Below are the code and all the weights of a small trained network. Each question names an input and a class and asks about switching units off, where a switched-off unit gives its printed mean instead of its output.

import numpy as np


def w(rows, s, z=0):
    codes = np.array(rows[::2]) - 128.0
    scale = np.full(codes.shape[1], s)
    scale[-1] = z or s
    return codes * scale


def norm(h):
    return h / np.sqrt((h * h).mean(-1, keepdims=True) + 1e-5)


def f(y):
    return np.maximum(y, 0)


def log_softmax(a):
    a = a - a.max(-1, keepdims=True)
    return a - np.log(np.exp(a).sum(-1, keepdims=True))


def net(x, mask):
    res = np.array(x, float).reshape(1, 3) / 4 @ E
    u = 0
    for l in range(3):
        y = f(norm(res) @ A[l][:, :-1].T + A[l][:, -1])
        res = res + np.where(mask[u : u + 7], y, B[l][:, -1]) @ B[l][:, :-1]
        u += 7
    return log_softmax(norm(res)[-1] @ U[:, :-1].T + U[:, -1])


A, B = {}, {}
E = w([
[117,55,19,171,164,52],'x0',
[255,174,127,119,154,44],'x1',
[140,223,168,212,155,89],'x2',
],0.0086)
A[0] = w([
[64,105,197,134,37,143,95],'L0N1',
[179,92,183,30,186,104,25],'L0N2',
[166,111,155,59,68,202,31],'L0N3',
[94,2,102,158,100,125,2],'L0N4',
[97,194,202,169,219,128,164],'L0N5',
[114,58,90,52,152,167,77],'L0N6',
[55,209,119,170,108,61,138],'L0N7',
],0.0083,0.0052)
B[0] = w([
[60,19,104,36,175,31,217],'L0N1',
[178,133,79,162,108,203,170],'L0N2',
[153,165,90,124,152,198,200],'L0N3',
[143,183,150,211,170,133,204],'L0N4',
[149,138,240,210,89,66,255],'L0N5',
[194,80,173,160,156,68,223],'L0N6',
[1,168,106,177,249,228,215],'L0N7',
],0.0076,0.005)
A[1] = w([
[85,87,106,5,128,232,55],'L1N1',
[103,128,255,145,214,123,122],'L1N2',
[160,107,24,161,144,115,55],'L1N3',
[191,149,129,70,89,180,3],'L1N4',
[20,179,70,114,135,176,79],'L1N5',
[148,77,164,131,2,228,140],'L1N6',
[161,141,123,103,63,147,28],'L1N7',
],0.0097,0.0045)
B[1] = w([
[219,161,172,86,18,2,209],'L1N1',
[72,51,138,64,79,109,255],'L1N2',
[156,78,185,46,22,137,195],'L1N3',
[116,165,124,154,185,168,157],'L1N4',
[192,182,105,95,162,169,169],'L1N5',
[131,138,28,194,239,158,181],'L1N6',
[114,147,129,156,234,185,138],'L1N7',
],0.0084,0.0072)
A[2] = w([
[166,177,206,183,120,198,212],'L2N1',
[153,55,61,216,148,79,150],'L2N2',
[170,180,57,179,203,93,175],'L2N3',
[100,68,123,128,105,154,73],'L2N4',
[178,213,100,115,157,176,3],'L2N5',
[16,255,70,160,179,177,170],'L2N6',
[151,196,187,237,112,60,95],'L2N7',
],0.0097,0.0048)
B[2] = w([
[175,76,28,150,128,131,228],'L2N1',
[56,221,201,127,125,142,255],'L2N2',
[59,210,157,225,147,205,210],'L2N3',
[62,211,36,108,158,156,170],'L2N4',
[88,76,143,216,172,159,159],'L2N5',
[205,108,66,161,153,215,221],'L2N6',
[98,95,108,1,82,85,228],'L2N7',
],0.0091,0.0058)
U = w([
[233,86,171,38,51,1,6],'0',
[18,139,195,145,115,103,238],'1',
[210,130,74,246,220,211,133],'2',
],0.0091,0.0013)

Each question gives the input, the list of numbers given to net, and the class t.
The units are the neurons (one row each of A and B). Each row of codes is followed by its name. A weight is (code - 128) times the scale printed after its matrix; where a second scale follows, it is the last column's (A, B and U).
mask holds one flag per neuron, layer by layer. A switched-off neuron (its flag False) gives its mean, the last column of its row in B, instead of its output. The means were averaged over made-up inputs and are rounded, as every weight is.
A unit's drop is (log p(t) with every unit on - log p(t) with that unit switched off) / (log p(t) with every unit on - log p(t) with every unit switched off).
The circuit of an input: a set's keep is (log p(t) with only the set's units on - log p(t) with every unit switched off) / (log p(t) with every unit on - log p(t) with every unit switched off). Starting from the 12 units with the biggest drops (on a tie, the unit counted first), units are removed one at a time, each time the one whose removal leaves the highest keep (on an exact tie, the one counted first), for as long as the keep stays at least 0.8.
circuit, biggest first: the units of the circuit, biggest drop first
top k neurons: the k neurons with the biggest drops, biggest first
k most important neurons of layer l: the k neurons of layer l with the biggest drops, biggest first
drop when u is switched off: that unit's drop, to one decimal
input [-7,-7,-4], class 0: top 2 neurons	[L1N1; L0N1]
input [1,5,7], class 1: circuit, biggest first	[L2N3; L2N7]
input [5,2,1], class 1: circuit, biggest first	[L2N2]
input [5,-4,5], class 2: circuit, biggest first	[L0N7; L2N6]
input [1,0,2], class 2: circuit, biggest first	[L0N7; L2N6]
input [3,5,2], class 1: top 2 neurons	[L1N1; L2N3]
input [4,3,6], class 1: top 2 neurons	[L2N7; L1N2]
input [-1,0,-4], class 0: top 3 neurons	[L0N5; L0N3; L0N1]
input [-1,-5,-7], class 0: top 2 neurons	[L1N1; L0N5]
input [1,-7,3], class 2: circuit, biggest first	[L2N6; L1N5]
input [2,4,5], class 1: top 4 neurons	[L1N3; L1N1; L0N7; L2N3]
input [-5,-2,-1], class 0: circuit, biggest first	[L0N1; L1N1]
input [-7,1,-8], class 2: 3 most important neurons of layer 0	[L0N3; L0N2; L0N7]
input [-5,2,-6], class 2: circuit, biggest first	[L1N6]
input [5,6,8], class 1: top 2 neurons	[L2N7; L2N3]
input [6,7,2], class 1: top 4 neurons	[L1N1; L2N3; L1N2; L2N2]
input [0,3,5], class 0: top 2 neurons	[L0N5; L2N7]
input [-5,3,8], class 0: 2 most important neurons of layer 2	[L2N7; L2N1]
input [2,-3,5], class 2: top 2 neurons	[L0N7; L2N6]
input [-2,-8,-7], class 0: circuit, biggest first	[L1N1]
input [2,4,2], class 1: 2 most important neurons of layer 1	[L1N1; L1N3]
input [3,7,7], class 1: top 2 neurons	[L2N3; L2N7]
input [8,2,3], class 1: top 2 neurons	[L1N3; L2N2]
input [8,-7,5], class 2: drop when L2N6 is switched off	0.4
input [-4,-4,-3], class 0: drop when L1N1 is switched off	0.4
